In the rows, 128 means zero.
Each row is followed by its class. Each block has new classes.
[131 105  47 187 121 160 169 252 118 140 134 126 131 129 206 100 142 138
 141 118  73 228 104 115 156 141 150 120 131 106 164 101  59 120  73 100
 126 108 146 194 117  88 106  78 128 132 151 101 154 214 105]
P
[127 124 127 121 125  98 112 137 141  94  83 152 124 130 187  73 136 145
 148 118  92 128 117 125 131 145 114 119 108 140 137 106  79 111 107 157
 121  96 119 171  96 156 123 107 167 203 144 100 150 129 118]
Y
[133 114 154 120 122 119 124 180 137 139 101 132 151 144  74 121 125 149
 142 128  87 133 125 108 136 117 111 121 112 120 120 121 113 135 129 115
 131 133 117 137 120 131 159 126 146 156 126 123 113 131  99]
Y
[151 121 169 134 122  92 100  47 139 159 122 128  87 115 139 145 129 195
 139 126 124  74 118 141 122 157 108 166  75 124 134 150 130 126 115 161
 162 119 101  43 132 118 160 144 173 137 129 157 143 129 143]
U
[105 204  85 108 127  92  86 165 118  93 126 129 148 175  85 121 132 119
  11 116  99 125 125 140  94 122  80  91  71 127 138 116  80 137  76 116
 123 111 126 144 126  92 103 111 145  95 152 105 125 130  72]
U
[120 135 117 123 132 112 117 209 119 126 213 115 124 169  90 115 148 142
 135 127  84 122 105 119 141 112 102 109 103 102 153 128  92 174 149 115
 109 117 138 156 132 107 109 134 135 125 129 104 123 135 107]
P
[150 162  93 121 105  52 130  83 133 164 113 136 107 172  62 130 132 150
 118 141  93 156 148 115 141 144 104 182 123  97 125 100  97 111  41 130
 154 147 113 152 108 129 174 131 152 169 132  85 128 150  97]
Y
[142 134 116 145 129 149 103 216  93 155 138 113 111 144 170 131 139 127
 141 135 136 161 126 126 132 124 126 101 131  97 199 133  95 116 116 102
 121  94 122 131 134  70 131 121 133 104  90 149 154 156 140]
P
[130  93 124 113 148  80  84  86 131 152 133 133 140 172 246 132  82 132
 129 137 144 137 166 112 132 102 122 145 103 131 197 101 123 126 163 142
 115 130 126 122 115  93 119 127 165 130 123 100 109  83  85]
U
[136 113  98 127 124  76  99 123 114 179 111 126 129 179 134 144 128 148
 104 155 110 175 160 108 142 112 105 160 139  99 161 126 137 134 117 142
 136 125 127 119 116 102 148 124 156 106 123  94 137 152  90]
Y
[131 129 194 123 125  98  81  14 138 141 107 107 190 154 188 101 131 133
 145 128 133  80 123 116 137 150 128  90 105 132 138 123 128 135 148 191
 157 133 130 133 124 127 112 166 151 123 123 108 132 105 127]
Y
[128 125 113 116 131  91  95 101 108 161  77 121 110 102 178 134 160 157
  71 121 115 120 123 133 143 121 119 162  91 111 125 111 140 129  92 154
 133 152 117  77 114 142 142 116 149 171 119 137 145 131 136]
Y
[135 122 115 151 132  90 106 110 112 141 122 144 111 169 176 112 141 138
 200 138 100 147 128 122 139 140 113 125 122 124 148 134  57 113 133 118
 117 144 143 206 128 145 114 120 140 156 179  80 109 137  97]
P
[127 134 110 136 115 125  77 116 158 144 123 142 146 181  86 140 141 113
 130 134  87 105 134 137 128 130  97  94 103 114 154 112  63 143 148 110
 146 163 125 170 138 110 144 150 146 156 149  88 110 127  75]
Y
[134 120 127 133 122 102  90 151 125 103 121 137 121 131  85 143 121 130
 142 116  84 119 132 124 129 133 110 150 120 112 106 131  99 129 113 118
  86 133 104 133 123 136 162 125 109 131 144 102 124 134  91]
Y
[118 122 151 107 151 141  99 216 124 124 110 117 114 126 156 130 141 110
 138 111  99 132  77 126 115 125  98 102  89 124 132 130  72 139 108 113
 105  73  71  95 140 128 123  95 125 166 135 174 149 119 133]
U
[135 118 152 121 114 110  99 103 130 155 132 126  97 175 144 139 113 159
 186 140 101 124 177 121 135 109 125 122 152  98 166 137 103 129 151 110
 126 123 129 132 127 101 155 138 145 113 134 110 119 110 111]
Y
[142 131 140 157 130 116 112  93 139 132 127 131  73  85 172 118 134 125
 168 129 119 140  95 143 132 137 129 146 168 116 117 138 121 126 102 130
 114  76 105 105 106 151 143 138 122 131 127 145 137 129 203]
U
[126 132 129 107 135 102  78 109 135 149  99 140 120 141 162 125 134 127
 146 114  84 129  97 137 127 126 114 114 131 119 164 120 113 113 102 129
 136 116 106 137 120 140 130 125 135 192 143  98 133 107 111]
Y
[151 133 134 121 125  89 112  80 117  87 129 163  77 186  75 120 127 138
 202 121  94  84 109 128 131 146 111 139  89 194 115 138  52 132 152 119
 131 125 114 160 123 152 115 148 137 134 164  95  77 111  99]
P
[118 114 150 139 132 134 129 102 127  93 127 148 114  91 137  85 133 120
 132 149 129 214 110 132 153 136 126 134 177 120 123 129 141 129 106 124
 142 127 145 135 109 144 100 130 129 140 104 102 123 142 142]
P
[139 128 149 130 144 116  99 101 115 145 117 123 149 158 158 133 150 117
  96 128 102 100 115 114 121 111 100  75  92 137 128 130 129 114 118 162
 129 103 113  72 123 126 128 113 135  87 141 118 140 117 102]
P
[138 136 135 136 123 141  85 151 129 168 147 126 139 158 113 129 136 124
 119 144  96 142 141 130 130 115 111  97 123 102 177 108 104 133 130  94
 138 116 125 122 121  89 130 137 146 122 147 117 116 130 142]
P
[108  98 133  93 142  83  17 158 142 145  92  65 141 148 168 105 132 150
  58 147  98 159 131 110 111 105 102 109 102 119 163 112 141 125  98 148
 117 159 119 135 106 128 138 115 148 141 130  95 141 103  77]
U
[152 114 135 124 131 109  96 213 102 114 114 102  99 162  50 120 119 120
 131 126  86 104 106 115 123 114  99 130  98  98 110 146  98 132 113 101
  92 117  72 125 139 132 155  93 138 128 148 119 135 147  79]
P
